Below are the code and all the weights of a small trained network. Each question names an input and a class and asks about switching units off, where a switched-off unit gives its printed mean instead of its output.

import numpy as np


def w(rows, s, z=0):
    codes = np.array(rows[::2]) - 128.0
    scale = np.full(codes.shape[1], s)
    scale[-1] = z or s
    return codes * scale


def f(y):
    return y / 2 * (1 + np.tanh(0.7978845608 * (y + 0.044715 * y**3)))


def log_softmax(a):
    a = a - a.max(-1, keepdims=True)
    return a - np.log(np.exp(a).sum(-1, keepdims=True))


def net(x, mask):
    res = np.array(x, float).reshape(1, 8) / 4 @ E
    y = f(res @ A[0][:, :-1].T + A[0][:, -1])
    res = res + np.where(mask, y, B[0][:, -1]) @ B[0][:, :-1]
    return log_softmax(res[-1] @ U[:, :-1].T + U[:, -1])


A, B = {}, {}
E = w([
[129,192,76,224],'x0',
[129,128,129,127],'x1',
[129,127,129,128],'x2',
[63,130,13,54],'x3',
[234,174,107,77],'x4',
[129,127,128,128],'x5',
[75,254,176,100],'x6',
[128,130,129,129],'x7',
],0.0053)
A[0] = w([
[207,163,103,94,40],'neuron 0',
[129,164,98,187,12],'neuron 1',
[127,87,190,46,61],'neuron 2',
[88,135,55,86,28],'neuron 3',
[202,155,104,93,35],'neuron 4',
[95,134,76,90,17],'neuron 5',
[106,134,82,100,113],'neuron 6',
[189,152,119,117,10],'neuron 7',
[95,130,70,92,66],'neuron 8',
[122,102,160,93,51],'neuron 9',
[127,124,155,146,18],'neuron 10',
[172,131,205,175,21],'neuron 11',
[159,58,88,158,37],'neuron 12',
[197,158,103,97,56],'neuron 13',
[203,163,100,94,54],'neuron 14',
[132,146,113,163,31],'neuron 15',
[135,143,109,128,218],'neuron 16',
[146,163,74,195,75],'neuron 17',
[146,168,68,208,47],'neuron 18',
[164,130,197,165,37],'neuron 19',
[2,70,153,183,39],'neuron 20',
[155,127,197,158,75],'neuron 21',
[124,96,171,66,56],'neuron 22',
[125,88,187,52,62],'neuron 23',
[113,152,144,124,74],'neuron 24',
[160,67,98,152,31],'neuron 25',
[95,134,58,88,48],'neuron 26',
[86,205,166,102,45],'neuron 27',
[122,133,103,117,134],'neuron 28',
[152,175,65,223,40],'neuron 29',
[137,92,112,142,63],'neuron 30',
[84,215,173,95,20],'neuron 31',
[200,152,104,93,26],'neuron 32',
[118,103,159,72,30],'neuron 33',
[166,58,80,159,44],'neuron 34',
[203,159,104,94,34],'neuron 35',
[159,129,205,164,52],'neuron 36',
[149,67,93,153,48],'neuron 37',
[138,127,170,136,82],'neuron 38',
[93,178,157,112,2],'neuron 39',
],0.0095,0.006)
B[0] = w([
[61,152,169,156,124],'neuron 0',
[109,147,56,138,102],'neuron 1',
[100,138,38,106,156],'neuron 2',
[157,52,100,229,136],'neuron 3',
[68,163,158,165,117],'neuron 4',
[146,107,95,233,110],'neuron 5',
[154,81,135,164,149],'neuron 6',
[69,166,129,199,94],'neuron 7',
[158,72,123,208,136],'neuron 8',
[112,149,64,149,99],'neuron 9',
[122,161,97,204,81],'neuron 10',
[143,59,116,212,142],'neuron 11',
[204,226,146,140,137],'neuron 12',
[74,149,165,148,122],'neuron 13',
[66,147,174,145,129],'neuron 14',
[111,155,78,153,86],'neuron 15',
[141,88,151,92,253],'neuron 16',
[104,119,78,90,148],'neuron 17',
[101,120,64,91,147],'neuron 18',
[150,85,111,204,133],'neuron 19',
[4,201,185,144,188],'neuron 20',
[150,70,110,180,147],'neuron 21',
[104,146,61,126,124],'neuron 22',
[101,139,45,109,150],'neuron 23',
[150,158,117,142,99],'neuron 24',
[185,215,122,153,120],'neuron 25',
[166,49,108,212,139],'neuron 26',
[220,221,131,124,148],'neuron 27',
[142,108,140,135,141],'neuron 28',
[94,107,49,85,161],'neuron 29',
[147,178,128,154,102],'neuron 30',
[228,233,142,131,150],'neuron 31',
[66,171,148,170,111],'neuron 32',
[92,164,47,159,102],'neuron 33',
[199,221,143,121,147],'neuron 34',
[67,159,161,160,117],'neuron 35',
[144,56,112,192,145],'neuron 36',
[186,204,144,153,127],'neuron 37',
[140,117,104,155,111],'neuron 38',
[173,226,91,185,101],'neuron 39',
],0.03,0.0031)
U = w([
[165,79,76,183,100],'0',
[195,193,85,110,107],'1',
[140,111,101,88,253],'2',
[60,153,126,140,49],'3',
[147,108,96,84,202],'4',
[118,130,1,81,48],'5',
[154,104,104,84,135],'6',
[151,105,108,87,122],'7',
],0.0095,0.0078)

Each question gives the input, the list of numbers given to net, and the class t.
The units are the neurons (one row each of A and B). Each row of codes is followed by its name. A weight is (code - 128) times the scale printed after its matrix; where a second scale follows, it is the last column's (A, B and U).
mask holds one flag per neuron, in row order. A switched-off neuron (its flag False) gives its mean, the last column of its row in B, instead of its output. The means were averaged over made-up inputs and are rounded, as every weight is.
A unit's drop is (log p(t) with every unit on - log p(t) with that unit switched off) / (log p(t) with every unit on - log p(t) with every unit switched off).
The circuit of an input: a set's keep is (log p(t) with only the set's units on - log p(t) with every unit switched off) / (log p(t) with every unit on - log p(t) with every unit switched off). Starting from the 12 units with the biggest drops (on a tie, the unit counted first), units are removed one at a time, each time the one whose removal leaves the highest keep (on an exact tie, the one counted first), for as long as the keep stays at least 0.8.
circuit, biggest first: the units of the circuit, biggest drop first
unit that matters most: the unit with the biggest drop
top k neurons: the k neurons with the biggest drops, biggest first
drop of u: that unit's drop, to one decimal
input [-2,5,-6,8,-7,3,8,-5], class 0: circuit, biggest first	(neuron 3; neuron 26)
input [-3,3,-2,-3,-1,5,7,7], class 1: circuit, biggest first	(neuron 31; neuron 27)
input [-3,-5,0,6,-7,-3,-3,4], class 3: circuit, biggest first	(neuron 20)
input [-4,6,-7,-8,0,5,8,-3], class 0: circuit, biggest first	(neuron 36; neuron 11)
input [2,7,5,-7,-6,6,-6,4], class 0: circuit, biggest first	(neuron 11; neuron 36)
input [1,6,2,-3,3,0,-6,6], class 1: circuit, biggest first	(neuron 34; neuron 12; neuron 25)
input [-4,-6,-3,-6,-2,-5,7,-1], class 1: top 3 neurons	(neuron 31; neuron 27; neuron 39)
input [-7,2,-1,1,2,-3,-1,2], class 5: top 2 neurons	(neuron 2; neuron 23)
input [-6,-4,-4,5,-2,1,-3,4], class 5: circuit, biggest first	(neuron 2; neuron 23)
input [-4,8,0,7,3,-8,-8,-6], class 1: circuit, biggest first	(neuron 34; neuron 12)
input [3,-1,-1,4,-5,0,6,-3], class 1: circuit, biggest first	(neuron 27; neuron 31)
input [7,0,-5,-2,-1,1,4,5], class 5: top 4 neurons	(neuron 29; neuron 18; neuron 17; neuron 1)
input [-2,5,5,8,1,8,8,8], class 0: top 3 neurons	(neuron 3; neuron 26; neuron 8)
input [-7,-4,4,-4,7,-1,8,8], class 1: circuit, biggest first	(neuron 31)
input [8,-1,-2,-4,1,-5,-3,-3], class 5: circuit, biggest first	(neuron 29; neuron 18)
input [0,7,2,7,8,7,8,-4], class 1: top 4 neurons	(neuron 31; neuron 27; neuron 20; neuron 39)
input [-1,-7,8,-6,5,4,-8,0], class 1: top 2 neurons	(neuron 34; neuron 12)
input [4,-6,-4,6,8,7,0,-2], class 3: drop of neuron 35	0.1
input [-7,1,-4,-2,-7,-1,1,-1], class 3: drop of neuron 20	1.0
input [6,-5,5,-2,-8,1,-2,3], class 3: drop of neuron 20	1.0
input [-7,-6,-5,-8,-6,1,8,-3], class 0: unit that matters most	neuron 36
